Each row, then roughly how far along a hidden order it lies, from 0 to 12
[ 17   7   5   5   7 -15   6   7  -1  -5   3   6  25  -9   3   3  -4 -14
  10   7  11  10  -2 -13   7   5 -20   0 -10   6   1   2  -2  -3  -6   7
   1  -2 -14   8  -3  -2 -12   2   5  -6   0   2  -5  26  -8 -16  -1   5
  -1  11 -31   1   2  -5   9  -2   2   6   4 -14  -8 -10  -2   8  -2   0
   8  -7   5  14 -13  -6   8   3  -3  11 -11  -4  -1  -8   9  -5  -5   1
   8  10   1  10   5  -2  -6  -1   3  10  -1  -2 -13  -5   6   8 -10] -> 9
[ -4  12 -12  -1   9 -19  22  -4   8  -3   3 -24 -53  23 -11  23 -22  -5
 -10   3  19  12 -32  33   5  -5 -37   3  -2  -1   7  -1  18  -9  18  12
   5  -4  24 -26  20   4   6   1   2  -1  -2   2  51  26   6   4  -2   6
  33  -7  15  -3  -3  -5 -12  -1  18 -12   7   5   1  30  -2  33  38 -23
  -4 -22   9  -8  18   9 -15  13   8  -3  -6   8   4  -3   1  10   2 -12
 -31  -3 -11  15  14  -2   5   2 -10  20   8  13  -4  -6  -7 -23  15] -> 9
[ -4   7  -8 -24  -1  21 -12  17   7   9  -4  12 -50  -1  26   5   1   1
  -8 -10  43  -9 -31 -25  -7 -26 -16  -9  -4  15   0   0   7  -1  -6  -7
  -9  -1 -13  -3   1 -14  -5 -15   2  -9   7  -7 -12  23  10 -21 -21  -5
   1  -8  20   0 -23   0  12  15  11   4  -5  11  -9 -12 -16   3  -8  -4
  -6   9  -9   4   8   4  -8  -2  15 -13  12  -4  17   8  -7   6   3   3
 -23  -4  -4  -3  -7 -26   5  11  -7  -7   4  13  11   3  10  14  15] -> 2
[ -5  -2  -8 -25  -6  26 -16  15  10   8  -1   8 -25  -9  25   9   4  -1
 -10 -11  44 -11 -28 -35  -8 -27 -27  -5   6   9  -5   3   1  -5   2  -8
  -9   0 -11 -12  14 -17  -3 -19  12  -9   9  -9  -6  -4  11 -23 -21  -6
   8  -5  42   4 -35  -2  14  16   9   5  -8  -5 -12   2 -15  14  -8  -3
  -4   8  -8  -5  10   8 -10  -3  13   4  10   5  14  15  -5   4   4  -9
 -12   1  -5  -6  -6 -21   5  10   6 -20  -1  13  17   9  12   3   6] -> 12
[-20   4   4   3  -4  11   2   7   0  -2  -3   5  13   3  -6   7  -3 -15
 -10   2  11  -6 -23 -12   1   2 -11   6  14  -2  -1   7  -4   3  13   0
   2   2  14   8  -7  -5   8   9  -3   8   2   6   7  -7  11   6  -5   0
  10  -6  26   2 -20  -8   4  15   5   0  -4   1  -1   3   3  -5   3   2
   0 -10   6   4   3   0   4  -4  -4 -16 -14  -7  11 -11  11 -12  -1   7
  -4   4   3  12  19 -12  -2   4  12  12   5   7  11   5   6  -9 -11] -> 8
[ 12   3  -1  -3  -2 -11  -4  13  -2  -7   3  14  24 -11   2  19   2 -20
  19   5  -9  13   1 -35   7   7  -3  -6 -13   4  -5  -4   3  -8 -15   0
   2  -1 -18   9   7  18 -14 -13   9  -9  -5   1  -2   9 -10  -1  -1   2
 -17  23 -34  -1   4   0  -6   2  15   9   4  -7 -10  -8  -6  -6 -19  -6
  10  -7   3  10 -23  -6   5   7   2   3   1  -1  -2  -7   8  -3  -4  -8
  -3  10  -4  10   0 -19  -8  -4  -8   6  -6  -4 -11  -3  10   7 -12] -> 1
[-22   1   7  -1   7 -15 -12 -17   7  -5   2 -30  60  -2  24  19  -1  -4
  13  -1  22   2 -25  40  -1  -4 -19  13  12   8 -12  19   9  -1  36  19
  -2  -2  17  10  -5   3 -15  13   9 -31   2  -6   6 -11  -2 -12  -9  -1
  27   2  46   4  -3 -20   1  -1   2 -19  -4 -14   1  -2  -4  29   6  21
  -7   4   8 -13  -2  11 -13   9 -17   4  -4  -7  -1  13  -1   1  -9  -1
 -25 -13   2   0   7   5  13  -2   6 -21   8   3  28  -3  -7 -21  11] -> 5
[  6  -1  -1  16  -6   3  19   8  -5  -1   1   6   5  -1 -12  -4   6 -15
  12  -1  -6   7 -21 -30  -7   3   7   8   4  -4   3   6  -3   2  -3  -9
   0  -2   8   4  -9   6   7  11  -6   9  -3  -2   5 -16   5   3   3   3
  22  15 -11  -5   0   2   0  11   3   4  -2   8   0  -6   8  -6  11   0
  -1   0   9   9   4  -1   3  -2  22 -12  -4  -3   9  -4   8  -5   3   4
  -1  -3   2  -4  -6  -5  -5   0   5   2  -4   0  -3  -1   7   2 -11] -> 10
[ -1  10   6  -1   0   1  -1   7  -3  -5   1  17  37  -1  -1   2  -6 -15
   4   5  -2   8  -8  12   5   7  -2   6   3  -1  -9   1  -1  -6   9  -2
   2   0 -13   7  -6   6 -14  -1   9 -10   3   3  -8  23  -2  -3   1   3
  -2  17 -23  -2  -2  -8  -4  -1   3  -8  -2 -14  -8   2   2  -2   1   4
   8   1   8   7 -11  -4  17   0  -3 -12  -7  -1   1  -9  10   6  -3  -6
  10   8  -8  -2  -9   1  -2  -3  -7  11  -2   0  -9  -7  10   1  -7] -> 4
[-16   1   7   3   5 -18  -4 -12   7  -3   2 -23  40  12  20  13   4   0
  16   7   2   6  -8  32   1  -1   5   9   0   7  -5  11   9  -4  22  12
  -3  -3  14   9  -6   8 -18  17   7 -28  -3 -11   5  -2  -9 -13 -14  -3
   5   9  25   3  -4 -11  -4 -13   4 -15   0 -10  -2 -10   2  32   8  10
  -5  12   8  -1 -13  10 -15  10 -15   0   9   3   2  11   0  11  -1  -2
 -15 -10   3  -5  -3  -5   4  -3   3 -15   5   3  16  -2  -8 -10   4] -> 9
[  7  -2   0   6  -7 -26   2   0   2   1  -2  18  -5   7  -9   4  -1   5
  -7   1   7   0 -21 -31   3   7   8  -2  -4  -3   8  -1  -1   1  -8  -6
  -5   2   3   8  -5  -1   4  11  -6   8  -5   0   9 -22   7   5  -3  -4
  -9   0  -3   3 -12   6  -9  10   4   9   3   8   0  -4   7  -6  -9  -1
   1   8  11  18  -8  -3   2   0   4 -12  14  -3   3  -3   7  -4   1   5
   9   7   3  10  -5 -10  -6   1   7  13   0   2 -12   0  -3   2 -10] -> 3
[ 11   9   1  -5   1   9   6   2  -3  -6   3  16  29  -6   2   4 -11  -8
   9  11 -10  17  -1   6   5   7  10  -3   0   0  -6   0   2  -7  -7  -4
   1  -3 -16   7  10   5 -18  -9   1  -8  -4   2  -1  24  -5   3  -2   3
  -9  24 -32  -3   0  -4  -5   3   5   7   2 -11  -5   1 -14   4   4  -6
   8   7   5  15 -23  -3   6   6  -1  -8  -3  -3   1 -10  11  -5   0  -3
  10   8  -4   5 -11  -3  -7  -3 -13   6  -6  -2  -8   4  10  -1  -6] -> 6
[ -4  -1  -8 -25  -8  20 -11  19   5   9  -3  16 -31  -2  24   2   1   4
 -13 -11  40  -3 -11 -25  -6 -26 -22  -4   1   9  -4   3   3 -11  -6  -9
  -8  -3  -4  -6   6 -14  -2 -17   5 -12   8 -11  -6  16  14 -22 -17  -2
  -3  -8  30  -3 -15  -4  13  18  13   8  -7   4 -11  11 -15   7   3   5
  -1  15  -8  -5  14   7  -5   1  18   5   9   5  12  14  -7   1   2   2
 -15   3  -1  -5  -6 -27   2  10  -4 -10  -2  15  13   5  13   6   3] -> 4
[-24  14  -8  -7   8 -18  19  -8   7  -3   2 -22 -43  20  -2  31 -31  -7
 -11   0  32  11 -34  44   5 -11 -41   6   6   2   0  10  15  -9  32  16
  -1  -4  30 -25  22   1   8 -10   4   2   3   5  54  28  18   6  -2   9
  39 -10  49   1 -11  -9  -7   3  15 -18   5   5   2  32  -7  32  38 -21
  -4 -26   5 -14  23  10 -13  11   7  -1 -16  11   9  -8   6   5  -2 -11
 -36  -7 -13  15  24   3   7   6  -8  20  12  15   0  -6  -7 -32  19] -> 6
[  8   6   1  -1   7 -15  -3   6   0  -4   1   7  39  -9  -4  14   0 -18
   1   2  18   4  -5 -15   7   7 -27  -2  -3   6  -6   1  -1  -1   1   8
   2   0 -14  11  -1  -4 -14  -4   7  -4   3   0  -2  22  -5 -16   0   6
  -1  -4 -25  -3  -1  -6   9   2   4   6   3 -13 -11 -11   3  -1  -7   3
   8 -14   5   6 -10  -3   8   3  -5  -3 -14  -3  -3  -7  11  -6  -6  -4
   3   7  -3   3  11  -3  -5  -1   5  11  -2  -2 -10  -6  11   5 -10] -> 9
[-34   4   8  -7  10  -3 -16 -20   6   9   4 -32  56  14  32  10  -7  -8
  15  -5  26  -1 -17  46  -3  -8 -25  12  23   6  -9  22  -1  -2  37  21
   0  -4  19  10   7  -1 -21  13   0 -32   8  -2  11  -4  -2 -10  -9   6
  31   4  33   8 -16 -23   2   5  -3 -16 -10 -11   0  -7  -3  28  -1  25
  -7   3   7 -21   0  10 -13   4 -20   1 -14  -9  -3  13   0 -10 -11  -4
  -9 -16   0  -3  14  16  14   7  -1 -19  14   5  26   3  -3 -34   2] -> 0
[  8   8   0  -1  -4  -3  -2  12  -3  -5   3  12  37  -5   1   8 -14 -17
  15   4 -12  12  -1   5   4   7  -5   0  -5   0  -8   1   4  -9  -6  -7
   3  -2  -9  11   4   6 -13  -8   7  -6   2  -8   4  18  -5 -11  -3  -5
  -2  21 -20   3   2  -6  -9  -2   7   7  -2 -12  -8   7  -7  -2   8   0
   7   2   6  13 -16  -6   4  -1   2  -8  -4   6   2 -11  10  -7  -2  -6
   4  10  -5  13  -7  -3  -4  -3  -8   1  -4   1  -6   1   6 -13  -4] -> 3
[ -7  -4  -8 -23  -6  19 -13  19   8  10  -4  11 -55   0  23   7   6  10
 -11 -10  37  -3  -5 -34  -5 -25 -17  -6  -9   8   1  -3  10  -4  -5 -10
 -10   0 -17  -8   2 -13 -10 -16  -2 -18   7  -8 -18  25  11 -25 -17  -3
  -7  -8  26   1 -14   2  12   5  14   5  -7   5  -6  -6 -15   0  -6   6
   1  10  -9  -2   4   7  -8  -1  22   3  20   5  14  15  -4   3   3   4
 -16   6  -3   7 -11 -22   4   8  -5 -14  -3  15  12   4  12  17   5] -> 3
[-10  -6  -7 -24  -5  24 -14  13  11   9  -3   5 -33 -10  22  17   4 -14
 -11  -7  50  -9 -23 -30  -6 -30 -21  -8   5  10  -2   3   2  -6   0 -10
 -10   0 -14 -10  -8 -19  -1 -18  10  -5  10  -5  -9  -1   8 -20 -22  -2
  20 -10  33   4 -19  -2  14  18  13   3  -6   5 -11   3 -16   4 -16 -15
  -6   7  -8   1  12   5  -9   2  12  -4  10  -1  12  15  -7   7   4  -8
 -16   2  -3  -9  -1 -23   6   9   1  -8   4  12  11   8   2   3  12] -> 9
[-10  -2  -9 -29  -4  25 -13  13   8  10   3  10 -20  -5  18   7   3 -16
 -10 -14  44  -9 -22 -33  -8 -27 -19  -6   0   9   1   7  -1  -8   4  -7
  -9  -1 -11  -8   5 -19  -1 -22  10 -10   6  -9 -13   2  11 -17 -25  -5
  30  -8  33   4 -15 -11  16  22  10   4  -7 -13 -10   4 -11  13 -11  -4
  -3  11  -8  -3  12  12  -7   1  11   0   8  -2  15  14  -4   4   2  -3
 -20  -4  -3  -4   8 -20   2  10   0 -13   3  13  17   6   3   4  12] -> 8
[-15  12 -10  -6  13 -19  21  -5   9  -1   3 -21 -49  20  -5  30 -22  -7
  -1  -6  16  19 -25  28   6  -5 -25   1  -3   0   5   6  18 -11  26  13
   4  -4  27 -25  21   5   8  -3   4   4  -2   5  49  20  14   7  -3   7
  30 -12  22  -2  -2  -8 -13   4  14 -14   6  -8   2  27  -5  29  36 -24
   0 -23   7  -2  16  12 -13   9   7  -1  -7   9   4   6   9   9   0 -12
 -27  -4 -10  13  20  -2   5   4 -11  19   5   9  -9  -8  -6 -21  13] -> 8
[  1  10 -13   1   7 -21  22  -8   9  -3   3 -18 -52  20  -9  26 -20  -5
  -5   3   5  17 -29  37   6  -1 -26   1  -5  -2   8  -3  18 -11  19  10
   4  -4  19 -27  25   8   8  -2   7   0  -5   4  49  22  15   6  -9   6
  26  -1  23   2  -5  -1 -12  -5  14 -12   6   7   1  27 -10  35  37 -24
  -3 -22   7  -5  13  10 -17  13  12  -4  -1  11   2  -1   2  15  -1 -12
 -26   3  -9  15  14   0   4   5 -10  21   6   9 -11  -9 -10 -14  12] -> 5
[ -4   1   2   3  -5  -4   5  -6  -4   3  -2   2  16   0  -9   9   3  -2
  12   6   4   0 -21 -41   2   1   2   7   5  -2   5   5  -1   2  13  -7
  -3   1  14   7  -5  -2   6  15  -5   8  -3  -4  14  -9   6   8   1   5
  12   1   3  -5   2  -2  -7  15   4   3   0  11  -1   2   8  -3   9   9
   2  -9   9  11  11  -2   7   0   3 -15  -6  -1  11   0   9   1  -2   5
 -17  -4   2  -2   2  -2   4   0   6   7  -1  -6   4  -1   7  -8  -5] -> 6
